Below are the code and all the weights of a small trained network. Each question names an input and a target symbol and asks about switching units off, where a switched-off unit gives its printed mean instead of its output.

import numpy as np


def w(rows, s, z=0):
    codes = np.array(rows[::2]) - 128.0
    scale = np.full(codes.shape[1], s)
    scale[-1] = z or s
    return codes * scale


def f(y):
    return y / 2 * (1 + np.tanh(0.7978845608 * (y + 0.044715 * y**3)))


def softmax(a):
    e = np.exp(a - a.max(-1, keepdims=True))
    return e / e.sum(-1, keepdims=True)


def log_softmax(a):
    a = a - a.max(-1, keepdims=True)
    return a - np.log(np.exp(a).sum(-1, keepdims=True))


def net(x, mask):
    ids = ['Λαεζθμπψ'.index(c) for c in x.split()]
    T = len(ids)
    res = E[ids] + P[:T]
    u = 0
    for l in range(3):
        q, k, v = (res @ M[l].T for M in (Q, K, V))
        z = softmax(np.where(np.tri(T) > 0, q @ k.T / 2**0.5, -1e9)) @ v
        res = res + np.where(mask[u], z, O[l][:, -1]) @ O[l][:, :-1]
        u += 1
        y = f(res @ A[l][:, :-1].T + A[l][:, -1])
        res = res + np.where(mask[u : u + 8], y, B[l][:, -1]) @ B[l][:, :-1]
        u += 8
    return log_softmax(res[-1] @ U[:, :-1].T + U[:, -1])


Q, K, V, O, A, B = {}, {}, {}, {}, {}, {}
E = w([
[135,212,115],'Λ',
[112,54,30],'α',
[126,126,74],'ε',
[56,141,59],'ζ',
[148,143,139],'θ',
[249,97,118],'μ',
[61,32,161],'π',
[17,196,185],'ψ',
],0.017)
P = w([
[204,140,116],'0',
[175,148,112],'1',
[149,150,111],'2',
[126,145,109],'3',
[103,142,108],'4',
[83,138,103],'5',
[68,127,103],'6',
[52,121,101],'7',
[39,118,102],'8',
[23,112,100],'9',
[16,109,101],'10',
[3,104,98],'11',
],0.0072)
Q[0] = w([
[8,137,45],'L0H0',
[104,42,74],'L0H0',
],0.014)
K[0] = w([
[8,67,104],'L0H0',
[100,122,58],'L0H0',
],0.017)
V[0] = w([
[107,58,255],'L0H0',
[32,193,199],'L0H0',
],0.0042)
O[0] = w([
[110,254,142,240],'L0H0',
[163,175,194,255],'L0H0',
],0.0063,0.00042)
A[0] = w([
[91,144,247,72],'L0N0',
[116,80,188,143],'L0N1',
[124,124,74,159],'L0N2',
[181,124,106,43],'L0N3',
[158,163,109,254],'L0N4',
[179,147,162,150],'L0N5',
[147,172,118,229],'L0N6',
[172,134,118,69],'L0N7',
],0.015,0.0048)
B[0] = w([
[174,215,181,249],'L0N0',
[82,148,203,252],'L0N1',
[61,103,219,242],'L0N2',
[182,53,110,120],'L0N3',
[87,41,2,197],'L0N4',
[181,133,62,127],'L0N5',
[119,121,20,191],'L0N6',
[219,69,67,111],'L0N7',
],0.0075,0.0041)
Q[1] = w([
[2,163,96],'L1H0',
[143,52,18],'L1H0',
],0.0058)
K[1] = w([
[5,104,160],'L1H0',
[176,90,196],'L1H0',
],0.011)
V[1] = w([
[105,137,244],'L1H0',
[2,128,143],'L1H0',
],0.0045)
O[1] = w([
[117,62,54,159],'L1H0',
[2,154,139,254],'L1H0',
],0.0075,0.0056)
A[1] = w([
[219,133,67,57],'L1N0',
[111,162,132,52],'L1N1',
[162,251,64,192],'L1N2',
[146,121,91,85],'L1N3',
[159,83,208,201],'L1N4',
[128,125,128,128],'L1N5',
[149,92,111,3],'L1N6',
[132,132,229,42],'L1N7',
],0.011,0.0038)
B[1] = w([
[128,246,158,177],'L1N0',
[116,161,74,153],'L1N1',
[101,254,142,220],'L1N2',
[160,117,37,139],'L1N3',
[30,172,147,205],'L1N4',
[128,127,131,129],'L1N5',
[156,22,77,121],'L1N6',
[76,153,76,254],'L1N7',
],0.0052,0.0057)
Q[2] = w([
[221,195,102],'L2H0',
[216,28,253],'L2H0',
],0.0061)
K[2] = w([
[236,170,188],'L2H0',
[255,86,104],'L2H0',
],0.0078)
V[2] = w([
[102,142,4],'L2H0',
[179,72,28],'L2H0',
],0.011)
O[2] = w([
[170,227,1,148],'L2H0',
[28,142,19,3],'L2H0',
],0.0077,0.019)
A[2] = w([
[92,141,149,126],'L2N0',
[130,224,119,4],'L2N1',
[205,42,40,120],'L2N2',
[105,181,212,124],'L2N3',
[184,127,161,229],'L2N4',
[192,158,67,57],'L2N5',
[249,142,180,107],'L2N6',
[71,136,68,21],'L2N7',
],0.011,0.012)
B[2] = w([
[139,134,93,162],'L2N0',
[116,82,233,151],'L2N1',
[93,38,159,150],'L2N2',
[141,95,51,253],'L2N3',
[216,152,169,203],'L2N4',
[171,127,81,148],'L2N5',
[2,139,105,193],'L2N6',
[120,126,240,147],'L2N7',
],0.01,0.02)
U = w([
[24,33,145,2],'Λ',
[165,127,126,91],'α',
[105,139,219,112],'ε',
[220,31,234,202],'ζ',
[213,41,85,89],'θ',
[254,204,73,218],'μ',
[45,212,12,91],'π',
[147,97,140,80],'ψ',
],0.007,0.0089)

Each question gives the input, a string of symbols that net reads in full, and the target symbol t.
The units are the heads (2 rows each of Q, K, V and O) and the neurons (one row each of A and B). Each row of codes is followed by its name. A weight is (code - 128) times the scale printed after its matrix; where a second scale follows, it is the last column's (O, A, B and U).
mask holds one flag per unit, layer by layer, with each layer's heads first. A switched-off unit (its flag False) gives its mean, the last column of its rows in O or B, instead of its output. The means were averaged over made-up inputs and are rounded, as every weight is.
A unit's drop is (log p(t) with every unit on - log p(t) with that unit switched off) / (log p(t) with every unit on - log p(t) with every unit switched off).
The circuit of an input: a set's keep is (log p(t) with only the set's units on - log p(t) with every unit switched off) / (log p(t) with every unit on - log p(t) with every unit switched off). Starting from the 12 units with the biggest drops (on a tie, the unit counted first), units are removed one at a time, each time the one whose removal leaves the highest keep (on an exact tie, the one counted first), for as long as the keep stays at least 0.8.
units of the circuit, in order: the units of the circuit, biggest drop first
top k neurons: the k neurons with the biggest drops, biggest first
k most important neurons of layer l: the k neurons of layer l with the biggest drops, biggest first
drop of u: that unit's drop, to one decimal
input α π θ θ ε α π ε ε, target ζ: 3 most important neurons of layer 0 => [L0N1; L0N4; L0N6]
input θ θ ζ ψ ψ μ, target θ: 2 most important neurons of layer 0 => [L0N3; L0N4]
input π α π, target Λ: top neuron => [L2N4]
input π π ζ π π α μ, target θ: top 3 neurons => [L2N2; L1N0; L2N5]
input α θ ζ π ζ μ Λ θ ψ ζ ζ Λ, target ε: units of the circuit, in order => [L2N6; L2H0; L0H0]
input μ π α π, target Λ: units of the circuit, in order => [L2H0; L2N4]
input π π Λ ζ π θ ζ, target ζ: units of the circuit, in order => [L1N4; L0N1; L0N4; L2H0]
input π θ π μ ζ π ψ θ, target ε: 3 most important neurons of layer 2 => [L2N6; L2N4; L2N5]
input α μ α π π Λ θ ζ Λ θ, target μ: units of the circuit, in order => [L2N6; L2H0]
input π α ε ε, target Λ: top 3 neurons => [L0N2; L0N0; L1N2]
input π α θ π π ζ ζ ζ π, target π: top 2 neurons => [L0N0; L0N1]
input π ζ π ζ, target ζ: top 4 neurons => [L1N4; L0N1; L1N7; L0N4]
input π π π π π π ζ α ψ ψ θ, target ε: top 4 neurons => [L2N6; L0N0; L2N4; L1N2]
input θ θ π π ε π π π Λ π, target μ: 2 most important neurons of layer 2 => [L2N3; L2N1]
input π π ψ π θ π ζ π ζ Λ π α, target Λ: top 2 neurons => [L0N2; L0N0]
input μ π Λ π π Λ ψ π, target μ: 2 most important neurons of layer 1 => [L1N7; L1N2]
input π Λ μ π π π ε, target ζ: top neuron => [L0N4]
input ζ π π ζ π, target π: top 3 neurons => [L0N0; L0N4; L1N2]
input μ π θ ψ π θ π α, target Λ: drop of L0N1 => 0.2
input μ π ε ψ θ Λ ζ ζ θ, target μ: drop of L2N1 => 0.1
